Below are the code and all the weights of a small trained network. Each question names an input and a target symbol and asks about switching units off, where a switched-off unit gives its printed mean instead of its output.

import numpy as np


def w(rows, s, z=0):
    codes = np.array(rows[::2]) - 128.0
    scale = np.full(codes.shape[1], s)
    scale[-1] = z or s
    return codes * scale


def f(y):
    return np.maximum(y, 0)


def softmax(a):
    e = np.exp(a - a.max(-1, keepdims=True))
    return e / e.sum(-1, keepdims=True)


def log_softmax(a):
    a = a - a.max(-1, keepdims=True)
    return a - np.log(np.exp(a).sum(-1, keepdims=True))


def net(x, mask):
    ids = ['ΠΦΨΩαβημ'.index(c) for c in x.split()]
    T = len(ids)
    res = E[ids] + P[:T]
    r = res
    for j in range(3):
        rows = slice(2 * j, 2 * j + 2)
        q, k, v = (r @ M[0][rows].T for M in (Q, K, V))
        z = softmax(np.where(np.tri(T) > 0, q @ k.T / 2**0.5, -1e9)) @ v
        o = O[0][rows]
        res = res + np.where(mask[j], z, o[:, -1]) @ o[:, :-1]
    y = f(res @ A[0][:, :-1].T + A[0][:, -1])
    res = res + np.where(mask[3:7], y, B[0][:, -1]) @ B[0][:, :-1]
    return log_softmax(res[-1] @ U[:, :-1].T + U[:, -1])


Q, K, V, O, A, B = {}, {}, {}, {}, {}, {}
E = w([
[84,41,252,83,190,202,132],'Π',
[161,160,168,27,135,145,112],'Φ',
[111,127,195,86,149,93,144],'Ψ',
[79,70,160,90,39,66,51],'Ω',
[26,103,70,208,153,86,164],'α',
[153,144,217,82,228,193,204],'β',
[137,133,153,43,141,206,120],'η',
[132,207,7,116,76,149,140],'μ',
],0.013)
P = w([
[134,116,126,152,203,132,13],'0',
[100,127,23,98,125,193,254],'1',
[213,35,80,164,189,135,64],'2',
[76,128,79,60,113,150,216],'3',
[104,242,220,218,104,152,82],'4',
[78,102,98,68,41,48,164],'5',
[130,29,65,196,214,186,97],'6',
[65,115,125,35,87,13,147],'7',
],0.0096)
Q[0] = w([
[141,100,95,155,172,132,113],'h0',
[93,178,159,160,115,152,124],'h0',
[109,143,252,101,43,160,168],'h1',
[146,57,148,154,163,88,167],'h1',
[168,69,86,89,150,128,143],'h2',
[148,96,104,120,143,138,76],'h2',
],0.036)
K[0] = w([
[94,177,160,176,131,143,104],'h0',
[188,82,114,156,115,147,146],'h0',
[156,145,253,62,38,119,157],'h1',
[98,45,158,149,175,74,184],'h1',
[53,195,126,100,166,126,101],'h2',
[136,165,187,152,100,138,112],'h2',
],0.03)
V[0] = w([
[80,137,61,167,114,131,127],'h0',
[176,172,116,125,112,180,18],'h0',
[148,131,101,177,154,156,110],'h1',
[131,165,117,125,114,136,132],'h1',
[88,85,117,88,27,90,111],'h2',
[169,190,127,112,156,5,148],'h2',
],0.024)
O[0] = w([
[146,246,145,66,121,170,132,198],'h0',
[53,211,112,242,120,128,204,118],'h0',
[103,128,170,115,75,101,75,152],'h1',
[122,74,151,137,174,123,145,91],'h1',
[51,127,176,199,66,195,128,89],'h2',
[212,180,190,163,194,104,198,2],'h2',
],0.011,0.0063)
A[0] = w([
[110,174,149,117,41,156,176,5],'n0',
[193,182,130,222,167,137,126,170],'n1',
[193,128,119,85,122,113,83,24],'n2',
[221,129,246,253,145,97,69,153],'n3',
],0.014,0.0016)
B[0] = w([
[144,24,153,121,186,124,118,236],'n0',
[145,127,169,109,50,102,126,187],'n1',
[60,173,135,195,125,127,150,249],'n2',
[255,180,85,125,100,168,121,162],'n3',
],0.012,0.018)
U = w([
[186,116,111,129,138,117,89,134],'Π',
[141,119,105,141,85,120,168,44],'Φ',
[104,107,63,112,107,161,254,254],'Ψ',
[146,104,128,169,136,135,102,21],'Ω',
[152,83,111,78,123,102,104,211],'α',
[130,154,144,137,137,118,74,160],'β',
[155,110,122,145,169,75,106,75],'η',
[138,100,170,88,97,68,133,128],'μ',
],0.0065,0.0038)

Each question gives the input, a string of symbols that net reads in full, and the target symbol t.
The units are the heads (2 rows each of Q, K, V and O) and the neurons (one row each of A and B). Each row of codes is followed by its name. A weight is (code - 128) times the scale printed after its matrix; where a second scale follows, it is the last column's (O, A, B and U).
mask holds one flag per unit, heads first, then neurons. A switched-off unit (its flag False) gives its mean, the last column of its rows in O or B, instead of its output. The means were averaged over made-up inputs and are rounded, as every weight is.
A unit's drop is (log p(t) with every unit on - log p(t) with that unit switched off) / (log p(t) with every unit on - log p(t) with every unit switched off).
The circuit of an input: a set's keep is (log p(t) with only the set's units on - log p(t) with every unit switched off) / (log p(t) with every unit on - log p(t) with every unit switched off). Starting from all 7 units, units are removed one at a time, each time the one whose removal leaves the highest keep (on an exact tie, the one counted first), for as long as the keep stays at least 0.8.
circuit, biggest first: the units of the circuit, biggest drop first
top k neurons: the k neurons with the biggest drops, biggest first
heads that matter: for each layer, one digit per head in row order, 1 if its drop is at least 0.15 and else 0, layers parted by /
input α Φ η, target β: top neuron => [n2]
input Π Ω μ β α μ β, target β: heads that matter => 110
input α Ω Ψ α Ψ Ω Π, target Π: circuit, biggest first => [h2; n3]
input μ Φ Π, target μ: top 2 neurons => [n1; n0]
input Ψ μ α η Ω α Φ, target Ω: heads that matter => 101
input Φ α α, target Φ: heads that matter => 101
input η μ α Π α Ψ μ, target β: heads that matter => 110
input Φ μ μ α μ μ β, target μ: circuit, biggest first => [n1; h0; h2; n0]
input μ α Ψ α μ α α Φ, target Ψ: top 2 neurons => [n0; n1]
input Π β Ψ α α μ Ω, target β: top 2 neurons => [n2; n0]
input Π α Ω Ψ μ, target Ω: circuit, biggest first => [h2; n0]
input α α β Ψ α α, target β: heads that matter => 100
input α α Ψ α α, target Π: circuit, biggest first => [n3; h2; h0]
input α α μ α Ψ Π μ, target Π: heads that matter => 111
input η Ψ α β Ψ α α, target Π: circuit, biggest first => [h2; n3; h0; h1]
input Ω μ μ Ψ β, target μ: heads that matter => 100
input μ Ω Π η Ψ, target α: heads that matter => 101
input Ω Π α α Π α μ η, target Ψ: circuit, biggest first => [h1]
input α Ω μ Π α Φ α α, target β: heads that matter => 110
input α α Ψ Ω μ Π η, target μ: heads that matter => 101
input Φ α Π, target Φ: circuit, biggest first => [h0; n1; h2; n3]
input α Ω Ω α Ψ, target Ω: circuit, biggest first => [h2; n0]
input η μ Ω Π Π α μ, target α: top neuron => [n2]
input α Ω η Ω η, target Ψ: heads that matter => 101
input α μ Ω Ψ μ α, target α: heads that matter => 101
input η μ μ α Π Ψ, target Ψ: heads that matter => 010
input μ μ Φ μ μ, target Φ: circuit, biggest first => [h0; n1; h2]
input α α η μ Ψ α Ψ, target Π: heads that matter => 101
